Here is a tiny trained network, its code and every weight. The questions are about switching its units off for an input and a target symbol, where a switched-off unit gives its printed mean instead of its output.

import numpy as np


def w(rows, s, z=0):
    codes = np.array(rows[::2]) - 128.0
    scale = np.full(codes.shape[1], s)
    scale[-1] = z or s
    return codes * scale


def norm(h):
    return h / np.sqrt((h * h).mean(-1, keepdims=True) + 1e-5)


def f(y):
    return np.maximum(y, 0)


def softmax(a):
    e = np.exp(a - a.max(-1, keepdims=True))
    return e / e.sum(-1, keepdims=True)


def log_softmax(a):
    a = a - a.max(-1, keepdims=True)
    return a - np.log(np.exp(a).sum(-1, keepdims=True))


def net(x, mask):
    ids = ['ΘΞεζλστφψ'.index(c) for c in x.split()]
    T = len(ids)
    res = E[ids] + P[:T]
    r = norm(res)
    for j in range(3):
        rows = slice(2 * j, 2 * j + 2)
        q, k, v = (r @ M[0][rows].T for M in (Q, K, V))
        z = softmax(np.where(np.tri(T) > 0, q @ k.T / 2**0.5, -1e9)) @ v
        o = O[0][rows]
        res = res + np.where(mask[j], z, o[:, -1]) @ o[:, :-1]
    y = f(norm(res) @ A[0][:, :-1].T + A[0][:, -1])
    res = res + np.where(mask[3:7], y, B[0][:, -1]) @ B[0][:, :-1]
    return log_softmax(norm(res)[-1] @ U[:, :-1].T + U[:, -1])


Q, K, V, O, A, B = {}, {}, {}, {}, {}, {}
E = w([
[116,203,167,104,193],'Θ',
[237,102,72,136,138],'Ξ',
[188,186,195,100,170],'ε',
[167,141,195,119,144],'ζ',
[202,100,51,146,138],'λ',
[127,197,141,124,239],'σ',
[113,170,185,100,159],'τ',
[141,140,208,95,91],'φ',
[83,107,2,149,144],'ψ',
],0.0065)
P = w([
[77,90,176,118,138],'0',
[98,119,148,255,78],'1',
[103,187,124,205,69],'2',
[106,208,94,92,55],'3',
[110,134,91,38,58],'4',
[182,131,119,112,122],'5',
[184,137,134,159,107],'6',
[119,150,122,181,42],'7',
],0.0084)
Q[0] = w([
[109,114,146,123,159],'h1',
[155,113,63,139,115],'h1',
[123,161,2,172,47],'h2',
[132,96,76,32,134],'h2',
[150,111,79,104,139],'h3',
[130,115,139,113,141],'h3',
],0.022)
K[0] = w([
[143,158,80,161,138],'h1',
[118,82,137,126,158],'h1',
[123,5,165,51,201],'h2',
[128,85,174,244,161],'h2',
[127,132,135,181,133],'h3',
[117,178,128,126,103],'h3',
],0.017)
V[0] = w([
[100,179,147,131,171],'h1',
[96,164,165,96,74],'h1',
[8,117,72,139,126],'h2',
[64,116,171,124,71],'h2',
[135,156,112,97,170],'h3',
[116,109,144,74,101],'h3',
],0.017)
O[0] = w([
[118,67,141,140,75,250],'h1',
[98,58,114,189,172,252],'h1',
[132,176,150,254,187,108],'h2',
[191,140,84,99,239,252],'h2',
[145,86,122,113,182,86],'h3',
[133,161,114,74,133,106],'h3',
],0.014,0.0038)
A[0] = w([
[117,91,143,40,69,25],'n1',
[119,98,112,195,110,103],'n2',
[124,83,146,39,175,29],'n3',
[99,73,139,184,6,2],'n4',
],0.017,0.0077)
B[0] = w([
[31,82,162,119,201,254],'n1',
[167,141,213,56,53,189],'n2',
[136,247,136,130,41,233],'n3',
[120,139,2,204,107,198],'n4',
],0.018,0.0088)
U = w([
[190,63,186,95,156,222],'Θ',
[196,148,42,40,170,136],'Ξ',
[61,131,199,74,151,193],'ε',
[117,158,60,211,63,9],'ζ',
[89,180,184,228,162,112],'λ',
[154,93,90,109,237,211],'σ',
[163,81,199,125,28,63],'τ',
[147,248,148,99,67,2],'φ',
[75,49,74,146,163,172],'ψ',
],0.014,0.0053)

Each question gives the input, a string of symbols that net reads in full, and the target symbol t.
The units are the heads (2 rows each of Q, K, V and O) and the neurons (one row each of A and B). Each row of codes is followed by its name. A weight is (code - 128) times the scale printed after its matrix; where a second scale follows, it is the last column's (O, A, B and U).
mask holds one flag per unit, heads first, then neurons. A switched-off unit (its flag False) gives its mean, the last column of its rows in O or B, instead of its output. The means were averaged over made-up inputs and are rounded, as every weight is.
A unit's drop is (log p(t) with every unit on - log p(t) with that unit switched off) / (log p(t) with every unit on - log p(t) with every unit switched off).
The circuit of an input: a set's keep is (log p(t) with only the set's units on - log p(t) with every unit switched off) / (log p(t) with every unit on - log p(t) with every unit switched off). Starting from all 7 units, units are removed one at a time, each time the one whose removal leaves the highest keep (on an exact tie, the one counted first), for as long as the keep stays at least 0.8.
circuit, biggest first: the units of the circuit, biggest drop first
most important unit: the unit with the biggest drop
top k neurons: the k neurons with the biggest drops, biggest first
which heads matter: for each layer, one digit per head in row order, 1 if its drop is at least 0.15 and else 0, layers parted by /
input λ Ξ ψ, target φ: which heads matter	100
input σ τ ζ σ ε, target σ: circuit, biggest first	h2
input ε Ξ ζ Ξ λ ζ, target φ: circuit, biggest first	n3, h2
input ψ φ ε λ ζ ζ ζ ε, target φ: top 3 neurons	n3, n4, n1
input ζ λ ζ λ τ, target ζ: top 2 neurons	n4, n1
input ζ ζ ψ ε ε Ξ, target Ξ: top 2 neurons	n1, n2
input ε σ Ξ τ ε, target τ: which heads matter	000
input ψ ζ ζ ε ζ Θ, target φ: top 2 neurons	n3, n4
input ε φ τ τ λ, target ψ: top 2 neurons	n1, n4
input ζ ε τ ζ σ ζ ε φ, target τ: top 2 neurons	n2, n3
input ψ ζ ψ ε, target λ: which heads matter	010
input ψ ζ Θ λ λ ε ψ, target λ: which heads matter	010
input ε σ ε ζ λ τ ψ, target ψ: circuit, biggest first	h2, h3, n1, h1
input Ξ λ Θ ζ Θ ζ Ξ ε, target Θ: most important unit	n3
input ε ζ Ξ, target ψ: which heads matter	110
input ε λ φ λ, target ψ: which heads matter	011
input λ ε σ ε σ λ, target φ: which heads matter	110
input τ ψ λ φ, target σ: which heads matter	010
input λ ε φ Θ, target ζ: which heads matter	010
input λ ε ε ζ λ ε Ξ, target φ: circuit, biggest first	h1
input ε Ξ Θ ε ε φ ε, target ε: which heads matter	011
input φ ε Ξ λ ε σ ψ λ, target σ: which heads matter	010
input ζ λ σ, target φ: circuit, biggest first	n3, h2
input ζ φ ε Θ λ Ξ φ, target Θ: circuit, biggest first	n3, n4
input λ ζ σ ζ λ σ ε ε, target ζ: circuit, biggest first	h2, n4
input λ λ ε, target ζ: circuit, biggest first	n4, h2
input ζ τ λ, target Ξ: circuit, biggest first	h2
